Here is a tiny trained network, its code and every weight. The questions are about switching its units off for an input and a class, where a switched-off unit gives its printed mean instead of its output.

import numpy as np


def w(rows, s, z=0):
    codes = np.array(rows[::2]) - 128.0
    scale = np.full(codes.shape[1], s)
    scale[-1] = z or s
    return codes * scale


def norm(h):
    return h / np.sqrt((h * h).mean(-1, keepdims=True) + 1e-5)


def f(y):
    return y / 2 * (1 + np.tanh(0.7978845608 * (y + 0.044715 * y**3)))


def log_softmax(a):
    a = a - a.max(-1, keepdims=True)
    return a - np.log(np.exp(a).sum(-1, keepdims=True))


def net(x, mask):
    res = np.array(x, float).reshape(1, 6) / 4 @ E
    u = 0
    for l in range(4):
        y = f(norm(res) @ A[l][:, :-1].T + A[l][:, -1])
        res = res + np.where(mask[u : u + 4], y, B[l][:, -1]) @ B[l][:, :-1]
        u += 4
    return log_softmax(norm(res)[-1] @ U[:, :-1].T + U[:, -1])


A, B = {}, {}
E = w([
[81,231,172,111,98],'x0',
[232,53,227,125,150],'x1',
[100,201,90,76,65],'x2',
[99,166,63,68,67],'x3',
[83,162,121,162,150],'x4',
[253,174,205,5,22],'x5',
],0.002)
A[0] = w([
[145,121,117,99,135,86],'0.n0',
[161,142,82,52,76,7],'0.n1',
[156,72,111,136,157,86],'0.n2',
[2,128,37,167,159,37],'0.n3',
],0.0087,0.0015)
B[0] = w([
[151,118,157,170,86,128],'0.n0',
[134,113,149,72,72,177],'0.n1',
[151,94,146,137,151,145],'0.n2',
[96,164,14,248,74,254],'0.n3',
],0.011,0.007)
A[1] = w([
[209,2,124,183,228,79],'1.n0',
[189,28,154,186,177,40],'1.n1',
[137,118,90,152,209,3],'1.n2',
[155,125,84,157,218,80],'1.n3',
],0.0068,0.00069)
B[1] = w([
[254,66,104,104,233,254],'1.n0',
[174,123,71,98,203,215],'1.n1',
[176,154,141,98,92,143],'1.n2',
[159,173,144,99,75,159],'1.n3',
],0.0066,0.0028)
A[2] = w([
[95,104,122,42,97,1],'2.n0',
[2,146,191,117,224,30],'2.n1',
[32,91,95,197,201,40],'2.n2',
[47,170,145,125,189,93],'2.n3',
],0.0077,0.00056)
B[2] = w([
[90,67,196,107,99,202],'2.n0',
[171,254,222,119,152,91],'2.n1',
[72,207,64,138,41,253],'2.n2',
[146,174,214,166,149,108],'2.n3',
],0.007,0.0022)
A[3] = w([
[170,136,142,2,4,1],'3.n0',
[70,154,82,62,157,42],'3.n1',
[43,114,162,87,160,129],'3.n2',
[103,133,129,94,187,50],'3.n3',
],0.0069,0.00068)
B[3] = w([
[3,33,167,80,133,253],'3.n0',
[213,108,196,188,88,122],'3.n1',
[172,123,117,98,95,121],'3.n2',
[177,135,127,117,78,112],'3.n3',
],0.0072,0.0046)
U = w([
[77,186,18,239,80,180],'0',
[254,78,112,99,230,157],'1',
[29,47,202,35,73,164],'2',
[136,236,219,125,144,2],'3',
],0.0083,0.0032)

Each question gives the input, the list of numbers given to net, and the class t.
The units are the neurons (one row each of A and B). Each row of codes is followed by its name. A weight is (code - 128) times the scale printed after its matrix; where a second scale follows, it is the last column's (A, B and U).
mask holds one flag per neuron, layer by layer. A switched-off neuron (its flag False) gives its mean, the last column of its row in B, instead of its output. The means were averaged over made-up inputs and are rounded, as every weight is.
A unit's drop is (log p(t) with every unit on - log p(t) with that unit switched off) / (log p(t) with every unit on - log p(t) with every unit switched off).
The circuit of an input: a set's keep is (log p(t) with only the set's units on - log p(t) with every unit switched off) / (log p(t) with every unit on - log p(t) with every unit switched off). Starting from the 12 units with the biggest drops (on a tie, the unit counted first), units are removed one at a time, each time the one whose removal leaves the highest keep (on an exact tie, the one counted first), for as long as the keep stays at least 0.8.
circuit, biggest first: the units of the circuit, biggest drop first
most important unit: the unit with the biggest drop
k most important neurons: the k neurons with the biggest drops, biggest first
top k neurons in layer l: the k neurons of layer l with the biggest drops, biggest first
drop of u: that unit's drop, to one decimal
input [2,-4,-4,-6,4,2], class 3: circuit, biggest first	0.n3, 1.n0, 0.n0, 2.n1
input [6,-5,-5,-6,6,6], class 3: top 2 neurons in layer 0	0.n3, 0.n1
input [7,-3,-7,-8,0,6], class 3: 4 most important neurons	0.n3, 0.n1, 0.n2, 1.n0
input [4,-3,7,-6,5,4], class 2: circuit, biggest first	0.n3
input [-2,-6,5,-7,-7,1], class 2: circuit, biggest first	0.n1, 0.n3
input [4,5,0,-3,-6,-8], class 1: circuit, biggest first	0.n2, 0.n3, 1.n0
input [-1,4,1,-5,-2,-6], class 1: circuit, biggest first	0.n3, 1.n0
input [2,1,-6,4,6,2], class 3: top 3 neurons in layer 0	0.n3, 0.n2, 0.n1
input [-2,7,1,1,-3,-8], class 1: 3 most important neurons	0.n2, 1.n0, 0.n3
input [-2,-2,-6,7,-1,1], class 2: top 2 neurons in layer 0	0.n1, 0.n3
input [-2,5,-6,7,-3,0], class 1: drop of 0.n3	0.1
input [6,7,-5,-3,-3,-4], class 1: drop of 0.n3	0.4
input [8,6,8,-4,-7,-1], class 2: drop of 0.n3	1.5
input [3,2,-5,-6,-4,-3], class 1: most important unit	0.n3
